Below is a small trained network, with its code and all its weights. Each question gives an input and a class and asks what happens when units are switched off, that is, made to give their printed mean instead of their output.

import numpy as np


def w(rows, s, z=0):
    codes = np.array(rows[::2]) - 128.0
    scale = np.full(codes.shape[1], s)
    scale[-1] = z or s
    return codes * scale


def norm(h):
    return h / np.sqrt((h * h).mean(-1, keepdims=True) + 1e-5)


def f(y):
    return np.maximum(y, 0)


def log_softmax(a):
    a = a - a.max(-1, keepdims=True)
    return a - np.log(np.exp(a).sum(-1, keepdims=True))


def net(x, mask):
    res = np.array(x, float).reshape(1, 6) / 4 @ E
    u = 0
    for l in range(4):
        y = f(norm(res) @ A[l][:, :-1].T + A[l][:, -1])
        res = res + np.where(mask[u : u + 4], y, B[l][:, -1]) @ B[l][:, :-1]
        u += 4
    return log_softmax(norm(res)[-1] @ U[:, :-1].T + U[:, -1])


A, B = {}, {}
E = w([
[118,201,109,140],'x0',
[138,121,198,64],'x1',
[50,101,75,72],'x2',
[139,69,1,75],'x3',
[84,117,125,182],'x4',
[90,172,73,112],'x5',
],0.0065)
A[0] = w([
[98,79,144,154,56],'L0N0',
[88,138,108,254,113],'L0N1',
[71,148,41,137,150],'L0N2',
[91,213,100,102,5],'L0N3',
],0.013,0.0027)
B[0] = w([
[153,139,83,130,162],'L0N0',
[224,183,144,248,255],'L0N1',
[158,110,183,147,247],'L0N2',
[75,111,67,124,185],'L0N3',
],0.014,0.0058)
A[1] = w([
[100,130,114,254,114],'L1N0',
[204,78,95,118,249],'L1N1',
[106,82,128,42,52],'L1N2',
[193,172,198,75,253],'L1N3',
],0.0099,0.0013)
B[1] = w([
[254,111,116,188,255],'L1N0',
[158,201,62,126,230],'L1N1',
[102,151,170,240,177],'L1N2',
[56,163,201,96,212],'L1N3',
],0.0094,0.0065)
A[2] = w([
[113,94,112,122,17],'L2N0',
[1,188,76,253,189],'L2N1',
[141,109,140,34,31],'L2N2',
[161,190,165,67,250],'L2N3',
],0.0087,0.0015)
B[2] = w([
[115,153,147,111,131],'L2N0',
[250,54,116,104,253],'L2N1',
[83,144,183,190,137],'L2N2',
[121,149,126,47,209],'L2N3',
],0.011,0.0047)
A[3] = w([
[132,40,31,150,9],'L3N0',
[65,2,67,73,190],'L3N1',
[180,128,169,148,229],'L3N2',
[72,167,121,77,224],'L3N3',
],0.0092,0.0015)
B[3] = w([
[48,49,101,78,189],'L3N0',
[115,67,2,182,154],'L3N1',
[102,28,113,118,253],'L3N2',
[219,89,67,232,162],'L3N3',
],0.0084,0.006)
U = w([
[94,174,107,62,97],'0',
[39,165,139,105,3],'1',
[206,122,116,238,194],'2',
[75,59,53,104,169],'3',
[64,160,252,95,156],'4',
],0.011,0.0058)

Each question gives the input, the list of numbers given to net, and the class t.
The units are the neurons (one row each of A and B). Each row of codes is followed by its name. A weight is (code - 128) times the scale printed after its matrix; where a second scale follows, it is the last column's (A, B and U).
mask holds one flag per neuron, layer by layer. A switched-off neuron (its flag False) gives its mean, the last column of its row in B, instead of its output. The means were averaged over made-up inputs and are rounded, as every weight is.
A unit's drop is (log p(t) with every unit on - log p(t) with that unit switched off) / (log p(t) with every unit on - log p(t) with every unit switched off).
The circuit of an input: a set's keep is (log p(t) with only the set's units on - log p(t) with every unit switched off) / (log p(t) with every unit on - log p(t) with every unit switched off). Starting from the 12 units with the biggest drops (on a tie, the unit counted first), units are removed one at a time, each time the one whose removal leaves the highest keep (on an exact tie, the one counted first), for as long as the keep stays at least 0.8.
circuit, biggest first: the units of the circuit, biggest drop first
most important unit: the unit with the biggest drop
top k neurons: the k neurons with the biggest drops, biggest first
top k neurons in layer l: the k neurons of layer l with the biggest drops, biggest first
drop when u is switched off: that unit's drop, to one decimal
input [8,-4,6,5,-2,-1], class 3: top 3 neurons => (L0N1; L3N0; L0N3)
input [-3,8,0,5,-7,-5], class 4: circuit, biggest first => (L1N3; L1N0; L2N1)
input [-2,4,7,-1,7,-7], class 3: top 3 neurons => (L0N1; L3N0; L1N0)
input [5,2,7,1,-5,-3], class 3: top 2 neurons => (L0N1; L0N3)
input [8,8,8,1,-8,4], class 3: circuit, biggest first => (L0N3; L0N1)
input [2,2,-2,6,4,-4], class 0: top 3 neurons => (L0N1; L1N1; L1N0)
input [6,4,5,-7,4,-6], class 4: most important unit => L0N3
input [-4,6,-2,2,-1,4], class 4: top 3 neurons => (L0N3; L1N3; L0N1)
input [-2,0,-3,8,0,-1], class 3: top 2 neurons => (L0N1; L1N0)
input [4,7,-3,5,-4,-3], class 0: top 3 neurons => (L2N3; L1N1; L0N2)
input [-4,-2,-8,-1,-7,-2], class 4: top 2 neurons => (L0N1; L1N3)
input [-8,3,7,-4,0,-7], class 3: top 2 neurons in layer 0 => (L0N2; L0N1)
input [-7,-3,6,3,-1,-8], class 3: top 2 neurons => (L0N1; L3N0)
input [8,1,8,0,-8,-7], class 3: top 2 neurons => (L0N1; L0N3)
input [7,8,5,1,-7,5], class 3: top 3 neurons => (L0N3; L0N1; L2N1)
input [0,8,4,-8,1,6], class 4: most important unit => L1N1
input [-2,0,-6,8,-2,8], class 0: top 2 neurons => (L0N1; L1N0)
input [0,1,-3,-6,0,1], class 4: top 2 neurons => (L1N3; L0N3)
input [4,4,3,-2,-3,4], class 3: top 2 neurons => (L0N3; L0N1)
input [-4,0,5,6,5,-2], class 3: top 2 neurons => (L0N1; L3N0)
input [8,7,-3,-4,-7,-4], class 4: drop when L3N2 is switched off => 0.0
input [8,6,8,-2,-1,7], class 3: drop when L0N3 is switched off => 0.7
input [3,6,-6,5,-1,2], class 0: drop when L0N1 is switched off => 0.2
input [3,6,-8,-5,-2,-4], class 4: drop when L0N1 is switched off => 0.1
